Each row of numbers stands for one object and depends on some of the facts below. Use the named rows to name the rest.

Some objects and their rows:
gragestol: [ -4  -9  -6  20 -10  -7  -5  34 -19 -13   6   7  -8 -17  -4   9   0  22
   2 -17   3 -28   9   5  13   9   7  14   9   4   5 -10   7 -16  -3   4
  29 -22  -8  18   2]
grezin: [  4   7   5   3   5   8  13  13   2  -3   5  -2 -10  -5  -6  -6   1   6
   3  -3  -3   1  -4  -5  -3   4   1 -10  -4   6  -8   6   2  -3  -5  -4
  -1   5  -3   4   2]
kitu: [ 12   2  -4  -4  -1   0  -4  -2  -2  -9  -2  10   7  -5  -3   1  -2  10
  10   9  -5   2   6  -4  -9  -2  10   6   0   8   0  -1   3 -17  -1   5
   1  -5   1  -6  -2]
nisetres: [  5   4   2   7  10   2   8   7   6   1  -2   2  -4   0 -13  -2  -3   6
   1  -4   5   5   2  -3   2   0   5  -1  -1   7 -10  14  -6   2  -1  -5
  -8  -5  -2   6   3]
kupos: [  2  -2  -2   9   0  -7  -3   0   2   6   2   4   7 -10  -7  -4  -5  12
   8   2  -4   4  -5   4   2  -8   6  -1  -3   7  -3   5  -3  -8   2   1
  -3  -9   0  -5  -1]
brograbro: [ 18  14  17   7  13  -9  20  -2   6 -12  -6 -11  -8   3  21  -4 -10  -2
  12   8  -3   2 -19  -7 -19   9  15 -42  -2  -5 -17  34 -18 -15 -20 -21
 -22  13  -3  -8  -3]
breka: [  5  -1   2   4  -3   1   9   6  -3  -5   9   5  -7 -14  -2  -4  -1   7
   1   1  -2  -1  -2   1  -9   3  -1  -7  -1   3  -5   7   6  -2  -4  10
   4  -7  -4   0   3]
fomas: [ 9 -2 -5 -7  0  7 10  8 -8 -3 13 12 -2  1  3 -1 -5 -6 -6  0 -2  3 10 -5
 -3  3 15  7  8  9 -5  9  1 -7  7 -6  0  0  0 -5 -7]
buver: [  4  15   1   5   4  -4  -3  -2  10   7 -11  -1   0  -6  -7  14  13  21
  12  -4  -1  11   5  -5  -1 -11   7   8 -10  -7   0  13  -5  -3  -8   0
  -9   4   4   4   9]
mobraklil: [  5  -1   1   4  -2   1   9   6  -3  -6   9   5  -7 -13  -3  -5  -1   7
   1   2  -2  -1  -2   1  -9   2  -1  -7   0   3  -6   6   6  -2  -3   9
   4  -7  -4   0   2]
rutrubik: [ -1  -2 -12   0  -4   4   3   2 -14  -4 -11  11   0   7  -7   1   4   7
   2  11 -15   5   9   2  -1  -5  10 -11  19  20   7  -3  -4  -8  -3   4
   1   6   0 -13  -1]
bragistu: [-11  -8  -8  -2 -28 -23   3 -16 -20   1  28 -11  45  19  19 -14 -24  37
  37  42  24  10 -25  10 -12  18 -26   3   6 -12 -22  11  11  -8   3   0
  36  16   1  15  30]
pliste: [  4   5   4   5   1   5  16  12   0  -4  11   0 -14 -11  -3  -7   0   6
   2  -5  -4  -2  -5  -5  -4   6  -4 -11  -6   4  -7   9   5   1  -6   1
   2   2  -3   5   4]
kibamu: [  6   6   1  -8  -4   9   3   6 -10  -2   6   7  -2  -5   1   6   6   6
   5   2  -7   2   3   0  -6  -2   9   1   6   4  -4   3   6 -11   0   0
  -2   8   0  -7  -9]
rego: [  5   7   5   4  15  10  -1  12  13   0 -12  -3   5   6 -17  -3   1  10
   7   5   2   9   1  -2  -1  -2  13  -5   3   8  -9   1  -8 -12   1 -12
  -8   3  -3   4  -1]
kovir: [  5  11   6   0  14  14   4  16   9   0  -7  -4   0   8 -13  -3   2   7
   7   2  -2   7   1  -6   1   0  11  -6   2  10  -9   1  -6 -12   0 -16
  -9  11  -1   3  -4]
gregupin: [  9   3   1  -8   6  12  -9   7   0  -3 -10   7  12   6 -10   3   1   6
   8  11  -2   7   8   2  -5  -5  20   3  14  12  -5  -4  -3 -20   6  -7
  -7   3  -1  -8 -12]

Some facts about the objects:
bogek ρ mobuluk; bogek ρ vufu; bogek ρ pese; bonal ρ tegrabror; bonal ρ graskor; brograbro ρ drafak; buver ρ zibus; buver ρ kitu
buver ρ skoplu; buver ρ klibem; drazis ρ tavuk; drazis ρ brarum; drazis ρ fidi; drazis ρ gregupin; drazis ρ grustur; drotrakon ρ bezo
dusok ρ flaplil; dusok ρ dazer; dusok ρ fepum; flaper ρ parus; flaper ρ brudra; flaper ρ bezo; flaper ρ flestos; flaper ρ kitu
flidril ρ bragistu; flidril ρ vufu; flidril ρ flaplil; fliplik ρ stiva; fliplik ρ fosi; flofir ρ zesa; fluskola ρ dilus; fubra ρ bezo
fubra ρ fepum; fubra ρ fosi; gorofles ρ fekas; gorofles ρ treplile; gorofles ρ trare; grezin ρ zuser; grezin ρ taskos; grezin ρ baplel
grufus ρ koten; gruplegrin ρ plazigor; kebi ρ tuder; kebi ρ dilus; kebi ρ tegrufum; kebi ρ pese; klomik ρ zostam; klomik ρ skoplu
klomik ρ plazigor; klugek ρ stiva; klugek ρ sopler; klugek ρ brarum; kovir ρ guvu; kovir ρ tedrim; kovir ρ sopler; marigron ρ tavuk
marigron ρ dregun; marigron ρ seris; medi ρ kluplipli; medi ρ bragistu; medi ρ rutrubik; medi ρ dazer; medi ρ guma; nisetres ρ skoplu
pliste ρ ridubren; pliste ρ skagan; rego ρ brisak; rego ρ brudra; rego ρ gristur; rego ρ skoplu; rovak ρ giplavel; rovak ρ mapi
rovak ρ tegrabror; rovak ρ brarum; sanudren ρ fomas; sanudren ρ dregun; sanudren ρ taskos; sanudren ρ tasak; sifli ρ koten; sifli ρ driklo
sifli ρ klusil; sigril ρ luti; sigril ρ tuder; sigril ρ plozestik; sigril ρ brastu; sigril ρ trare; sipul ρ flaplil; sipul ρ plozestik
sipul ρ klusil; skatrafli ρ plinak; skatrafli ρ grures; skeflek ρ vufu; skeflek ρ tesak; skeflek ρ fomas; skuvik ρ ridubren; skuvik ρ bragistu
skuvik ρ kabe; skuvik ρ logam; skuvik ρ pedade; skuvik ρ girir; skuvik ρ sogronen; stadrik ρ gragestol; trapum ρ bragistu; trapum ρ flabribre
trapum ρ gregupin; tudisku ρ kibamu; tudisku ρ tavuk; tudisku ρ fuflas; zegal ρ seris; zegal ρ klazo; zegal ρ pleklim; baplel δ c
bezo δ d; bogek δ d; bonal δ c; bragistu δ b; brarum δ b; brastu δ a; breka δ c; brisak δ a
brograbro δ a; brudra δ b; brumu δ c; buver δ d; datril δ d; dazer δ d; dilus δ a; drafak δ a
drazis δ a; drazur δ a; dregun δ d; driklo δ a; drogre δ a; drotrakon δ a; dusok δ a; faston δ b
fekas δ c; fepum δ a; fidi δ a; flabribre δ b; flaper δ d; flaplil δ b; flebun δ d; flestos δ b
flidril δ c; fliflon δ c; fliplik δ a; flofir δ c; flosku δ b; fluskola δ a; fomas δ a; fosi δ a
fubra δ b; fuflas δ b; garo δ a; geplebrek δ b; giplavel δ a; girir δ d; gorofles δ c; gragestol δ c
grakli δ a; graskor δ d; gregupin δ c; grezin δ a; gristur δ c; grofir δ a; grufus δ b; gruplegrin δ d
grurarul δ a; grures δ c; grustur δ d; guma δ a; guvu δ b; kabe δ a; kebi δ c; kevak δ b
kibamu δ a; kitu δ d; klazo δ b; klesko δ d; klibem δ b; klomik δ c; klugek δ b; kluplipli δ c
klusil δ c; koten δ c; kovir δ a; kupos δ b; logam δ b; luti δ a; mafes δ d; mapi δ d
marigron δ b; medi δ b; mobraklil δ c; mobuluk δ c; nisetres δ c; parus δ a; pazi δ b; pedade δ c
pese δ d; plazigor δ b; pleklim δ c; plinak δ b; pliste δ a; plozestik δ b; poston δ c; rego δ c
ridubren δ a; rovak δ a; rutrubik δ c; sanudren δ a; seris δ a; sifli δ b; sigril δ a; sipul δ b
skagan δ c; skatrafli δ d; skazar δ b; skeflek δ b; skisom δ c; skoplu δ c; skulol δ b; skuvik δ a
sogronen δ d; sopler δ d; stadrik δ b; stibus δ c; stiva δ a; tasak δ c; taske δ a; taskos δ c
tavuk δ a; tedrim δ a; tegrabror δ d; tegrufum δ d; tesak δ a; tidre δ b; tisti δ c; trapum δ d
trare δ a; treplile δ d; tuder δ a; tudisku δ b; viska δ d; vufu δ d; vupu δ a; zegal δ d
zesa δ c; zibus δ a; zostam δ c; zuser δ b; baplel ξ poston; bezo ξ gregupin; bonal ξ taskos; bragistu ξ sogronen
brarum ξ logam; brarum ξ sipul; breka ξ nisetres; breka ξ parus; breka ξ zegal; breka ξ klusil; brisak ξ tegrufum; brisak ξ gruplegrin
brograbro ξ gregupin; brumu ξ giplavel; brumu ξ brudra; buver ξ rutrubik; buver ξ brarum; dazer ξ datril; dazer ξ stiva; drazis ξ brumu
drazis ξ tesak; drazis ξ driklo; drazur ξ klesko; dregun ξ brisak; dregun ξ brograbro; dregun ξ grures; driklo ξ vufu; driklo ξ skeflek
driklo ξ garo; drogre ξ pleklim; dusok ξ grustur; faston ξ vupu; fekas ξ ridubren; fekas ξ kevak; fekas ξ gristur; fekas ξ flosku
fekas ξ pazi; fepum ξ rego; fidi ξ zuser; fidi ξ drafak; flabribre ξ stadrik; flabribre ξ drazis; flebun ξ grurarul; flestos ξ zegal
flestos ξ kitu; flestos ξ flosku; flofir ξ flebun; fluskola ξ guvu; fluskola ξ taskos; fomas ξ poston; fubra ξ dilus; garo ξ pedade
garo ξ baplel; giplavel ξ fosi; girir ξ tegrabror; gorofles ξ grezin; gragestol ξ brarum; grakli ξ kupos; graskor ξ sigril; grezin ξ brumu
gristur ξ faston; grofir ξ fomas; grofir ξ flofir; gruplegrin ξ fliplik; gruplegrin ξ klomik; grurarul ξ pleklim; grurarul ξ fidi; grustur ξ baplel
guvu ξ brumu; kitu ξ fliflon; kitu ξ rego; klazo ξ flaper; klugek ξ klazo; klusil ξ dusok; kupos ξ graskor; luti ξ logam
mafes ξ brumu; marigron ξ skeflek; medi ξ dilus; mobraklil ξ skagan; mobraklil ξ plinak; mobuluk ξ taskos; nisetres ξ giplavel; parus ξ logam
parus ξ drafak; pazi ξ bonal; pazi ξ tudisku; pleklim ξ vufu; pleklim ξ fliflon; pleklim ξ datril; pleklim ξ brarum; pliste ξ tidre
pliste ξ flaper; pliste ξ klugek; plozestik ξ fuflas; poston ξ fidi; poston ξ tasak; ridubren ξ buver; rovak ξ drazis; rutrubik ξ skulol
sifli ξ fidi; skagan ξ sigril; skatrafli ξ geplebrek; skazar ξ giplavel; skazar ξ tisti; skazar ξ graskor; skeflek ξ tesak; skeflek ξ sigril
skisom ξ grezin; skoplu ξ parus; skulol ξ grufus; skulol ξ plazigor; skuvik ξ poston; stibus ξ tasak; stiva ξ dilus; tasak ξ luti
taske ξ bonal; taske ξ skoplu; taske ξ grustur; taskos ξ dazer; taskos ξ flidril; tedrim ξ kitu; tegrabror ξ guvu; tegrufum ξ skuvik
tesak ξ sifli; tesak ξ tudisku; tisti ξ bonal; tisti ξ fosi; tisti ξ klibem; trare ξ viska; treplile ξ skazar; tuder ξ klugek
tuder ξ graskor; tudisku ξ kovir; viska ξ klesko; vupu ξ poston; vupu ξ pese; zegal ξ pese; zibus ξ kovir; zostam ξ fuflas
zostam ξ baplel; zuser ξ klugek; baplel θ fuflas; brastu θ fekas; buver θ grakli; drazur θ gruplegrin; drazur θ buver; dregun θ fekas
drogre θ klibem; faston θ koten; fekas θ flebun; fekas θ pese; flaper θ fomas; flaper θ brarum; flebun θ tidre; flestos θ flaplil
flestos θ logam; gorofles θ brastu; grakli θ kibamu; gristur θ brarum; grurarul θ stiva; guma θ koten; guma θ skisom; kebi θ fomas
kebi θ fubra; klazo θ logam; klugek θ fepum; klusil θ medi; koten θ grures; kupos θ mobuluk; kupos θ faston; logam θ fomas
medi θ rutrubik; nisetres θ tuder; nisetres θ logam; pazi θ fliplik; pese θ plinak; pese θ klazo; plinak θ fomas; plozestik θ bezo
rutrubik θ gristur; skatrafli θ viska; skisom θ tasak; stiva θ fekas; stiva θ nisetres; stiva θ skisom; tegrabror θ fomas; tidre θ rutrubik
tuder θ fomas; viska θ datril; zesa θ drogre; zibus θ grakli

Rows to name:
No name comes twice in this set of rows, the named rows included.
[ -4  -1 -11   9   5  -2  -7   1   1   6 -19   3  13  10 -16  -4  -2  13
   9  11 -14  10   2   3   9 -12  15  -9  11  22   6  -5 -14 -13   1  -9
  -6   3   2 -11  -1] : tidre
[ 14   1  -4  -3  -4  -5   0  -7 -12 -11   1  16   2 -10  -5  -1  -9   7
  12   0  -2  -5   5  -3  -6  -1   1   7  -3  14  -4   9   8  -7  -5  12
  -2 -11   2  -8  -3] : dregun
[  6  10   6   2  18  13  -5  14  17   2 -17  -4   8  11 -20  -2   1  10
   8   6   2  11   3  -2   0  -4  17  -4   5  11  -9  -1 -11 -15   3 -17
 -12   6  -2   3  -2] : klomik
[ 4 -1 -4 -2 -3  4  2  2 -9 -4 -2  9  1 -2 -5  2  1  7  3  6 -6  3  5  2
 -5 -3  8 -3 11 11 -1  2  1 -8  0  4 -1 -1 -2 -8 -4] : klusil
[  3   5   3  10  17   4 -11   9  21  10 -15  -5  18   6 -20  -7  -4  14
  13   7  -1  13  -4   1   6 -10  18  -2  -2  11  -6  -3 -15 -19   6 -19
 -11  -1  -1   0  -3] : grufus
[ 12   2  -3  -4   1   1  -6  -1  -1  -8  -4  11   9  -4  -4   1  -2   9
  10   9  -5   3   7  -4  -9  -3  13   6   1   9   0  -1   2 -18   0   3
   0  -4   2  -7  -3] : tegrufum
[  3  -1  -1   6   5  -1  -8   4   8   5  -2   2  13  -6 -10  -6  -5  11
  10   6  -4   6  -3   4   1  -8  12  -1  -1   9  -4  -1  -6 -15   5  -6
  -5  -7  -1  -6  -4] : skulol
[  3  -2  -8  -1  -3   4   3   3 -10  -4  -4  10   1   1  -5   1   2   6
   1   8  -9   4   7   1  -4  -3  10  -5  14  14   2   0  -2  -8  -1   4
   0   1  -1  -9  -3] : gristur
[  9   0  -2   5  -4  -6   6  -1  -1 -10   7   8  -4 -16   1  -5  -3  10
   6   2  -4  -2   0  -6 -11   2  -3  -2 -10   2   0   6   7  -5  -7  13
   7 -10  -1   0   8] : mafes
[  3  -6  -6   4  -3  -4  -6   0  -2   3   3   8  12  -8  -4  -5  -5   9
   7   9  -8   4  -1   5  -1  -8  12   0   4  10   0  -2  -2 -15   6   1
   1  -8   0 -11  -6] : brarum
[  8   4  -6   3   3  -3   1  -2  -3  -8 -11   8   2   1 -10  -2  -3  11
   9   5  -7   2   6  -6  -2  -3   4  -1   0  15   2   4  -2  -9  -6   3
  -2  -3   2  -4   4] : flebun
[  3   5  -1  -4 -13   1  10   1 -17   1  15   9 -12 -16   7  11  10   9
   3  -6  -7   0   2   1  -5  -2   0   2   1  -3  -2  12  11   2  -6  11
   0   4   1  -6  -3] : zibus
[ 13   5  -3  -7   6   5 -11   0   3  -7 -13   8  16   5  -8   3  -1  10
  12  13  -4   7   9  -5  -6  -6  19   9   5  11   0  -5  -3 -24   3  -5
  -5   0   2  -8  -7] : vufu
[ 11  -2  -5  -1  -8  -5   3  -4  -8 -11   9  13  -1 -16   4  -2  -3   9
   7   5  -6  -3   3  -4 -13   1   1   2  -4   4   1   4   9  -9  -4  16
   7 -11   0  -6   2] : treplile
[  6   0  -2  -1   8   4 -17   3   7   6 -11   5  23   5 -13  -1  -5  10
  13  12  -4  11   2   5   2 -12  24   5   8  14  -3  -7  -9 -25  11 -13
  -9  -2   1 -12 -13] : plazigor

The same objects again, as new rows of numbers:
Known rows:
skatrafli: [  1  -3  -1  -5   3   4   0   2 -14   1  -1   1  -2   4  -9   5  -2   5
   2   3   3  13  10 -15  -4   1  -2   1   4   0  -1   6 -13]
skisom: [ -4   2 -13   9   0   5   9   2   2   9  11  -3   5  -5 -11  -6   5   3
   8   7  -3   2   9 -17   8  -7   4  -1  -2   6  14  -7   9]
kibamu: [ 11  -6  14   7   1  -4   8   4  12 -11  -1  -5  11  -7  -9   4  -7  17
   0  -1  10   1   8  -7  17   5  -9   0  -8  16 -33   7   3]
skazar: [ -3   7   3  -2   6  11   3   1 -23   3   4   2   4  -2  -2   6   5  14
   9   5  -2   9  -3 -17  -3   2   4  -5   8   6   5   5  -9]
stibus: [  8   4 -10   4  -6   0   2   5  -1   3  -5  -5   6   0 -11  -1   3  -5
   4   8   0   2  13 -10   5   0   1  10  -4  -2  17   3   3]
pleklim: [  9   0  -6   8  -5   5   1  19  -6  -5   1  -5  10 -10 -11  -3  -1   6
  12   2   2   5   4 -13   5   1  11  11   3  12  16   5  -1]
pazi: [  1   8   2  -6   5   9   1   9 -21   0   0   3   4  -1   0   6   2  13
   8   3   1   8  -1 -13   0   6   4   3  10   7   8  10 -11]
fepum: [ 1  8 -4  3  1  3 -2  4  0  1 -5 -6  7  0 -5  3  1 12 11  5  0 -2  4 -2
  8  9  5  3  5  5 11  9 -5]
fomas: [  1  32 -22   9 -13 -16  15   6  26   7 -20  -3   3  23   8  12  -2 -26
  -7  20  -3   8  17  -8  33   9 -12  29   2 -15  14  19  26]
plinak: [ -1  -1  10   1   6 -11  -5 -10  10  -5   2   1  10  -7   3  19  -8  22
  -5 -10  13   2  10  -4  22   8  -5  -6   8   7 -25   8   5]
graskor: [  3   1   1   0   2  11   1  20 -20  -4   1   2   8 -10  -4  -2  -6  22
  16  -1   0   7  -1 -13   3   5  11   4  16  14   6  12  -9]
kabe: [  3  -4   9   6  -3  -6  -9  -8   9 -11   1  -5   6  -9  -6  14  -5  17
  -8   1   8  -2  15   2  18   5  -2  -4  -6  12 -20   5  -9]
gragestol: [ 11  -2  -5   3  -4   4  -2  12  -2  -2   4  -9   9  -8 -12  -3   0   6
  11   4   0   4   6  -8   4   4   9   8   0   7  17   5   0]
plazigor: [  3  -3  12  -7   7  -8  -9  -6  12 -10 -10   2  15  -2   0   8  -6  27
   4  -9  12  -5   9   2  13  15 -11 -10   8   8 -21  11  -1]
bezo: [ 3  6 -3 -2  5  2 -2  9 -1  1 -9 -4 11  4 -3 -4 -6 18 22  1  0  0  3  0
  7 11 -2 -1 14  2  8 11 -1]
guvu: [-20  18  -8  10   9  11  27 -18  -4  12  -4 -12   8   3  -6   2  26  25
  18  22 -10   7   2 -35   1 -13 -16 -15   2  12 -14  -6  14]
mobraklil: [  9  -2  -5   3  -3   3   1   6  -1   0   4  -7   8  -8 -14   0   2   5
   9   5   0   3   9  -8   4   0   5   5  -3   4  16   0   0]

Which object is each row?
No name comes twice in this set of rows, the named rows included.
[ 7  2 -8  7 -2  1  1  1  0  7  9 -6  3 -9 -5 -2  1  8  5  1 -1 -1 10 -1
 15 -2 14  7  4  2 20  0  6] : fekas
[  0  19 -16  -5 -13  -8  11  -3   5   6 -19   4 -10  35  -2  12   5 -41
 -24  24  -3  15  26 -16  10   2 -19  26 -16 -26  10  11  -1] : skuvik
[  7 -19  16  -6   2  -5 -13 -16  -9  -4  11  -3  -4  -4 -15  17  -3   7
 -20  -4  10   3  17   2   0   3   3 -11 -11   4 -22   1 -21] : sigril
[  4  11  -5   6  -6   4   8  20  -3  -6 -13   3  10   1  -1   0  -3   0
   5   7   2  11   5 -20  12   5   1  19   4   5  10  14   3] : fidi
[  5  -8   3  10  -9  -8  -1   3  17 -16   0  -7  15 -18 -12   7  -6  21
  -3   0   9  -1  17  -8  19  -2  -2   1  -7  18 -20   5   2] : gregupin
[11 -1  0 -4  6  5 -7 13 -6  3 -4 -2 11 -1 -5 -5 -4 10 19 -2  4 -2  0 -2
  0 14  3  6 13  2 19  6  2] : parus
[  4  10  -2   6   2   3  -8   3 -10  11  13  -8   0  -7   0   8  -2   9
   5   1  -3   2  -4   6  16   8  21   2  11   8  14   7  -1] : tuder
[  2   2   7 -10   6   6  -1  -6 -34   4   7   0  -9   2   0  13   2   5
 -11   3   3  14   5 -10  -1  -6   4   7   4  -4   2   3 -19] : medi
[ -1 -14  11  -4   1  -7  -9 -12  -5  -7   7   0  -5   0 -12  16  -7  11
 -17  -2   8   8  19   3   9   1  -6  -8  -6   5 -27   6 -20] : bogek
[  4  -7 -14   1   7   1   6  -4   0  18  12  -8   9  -4 -16  -6   7   1
  16   1   4   3  10 -18  -4  -4   1  -4   6  -2  22 -11  18] : nisetres
[ -2   5  -8  11  -6   9   0   8  -5   5  10   1   3 -12 -11  -3   2   7
   5   5  -4  -3   6  -2   8   3  17   1  -1  10  20   2  -3] : mobuluk
[  1  13   4  -3   2   9   1  12 -18  -4  -3   2   6  -3   3   6   0  15
   8   4   2   6  -5  -9   8   9   8   7  12   8   6  15  -8] : zuser
[ -1  13   0   1   4   5   4  12 -13   4   3   3   7  -8   4  12  -4  14
   7   0   5  12  -4 -17  12   4   8   4  19  11   4  13   4] : klazo
[-10   4 -18  14   2   9  21 -22   5  14  10 -22   6  -5 -22  -8  30  13
  18  22 -11   3  16 -28  -3 -19 -11 -15  -8  10   0 -15  16] : brumu

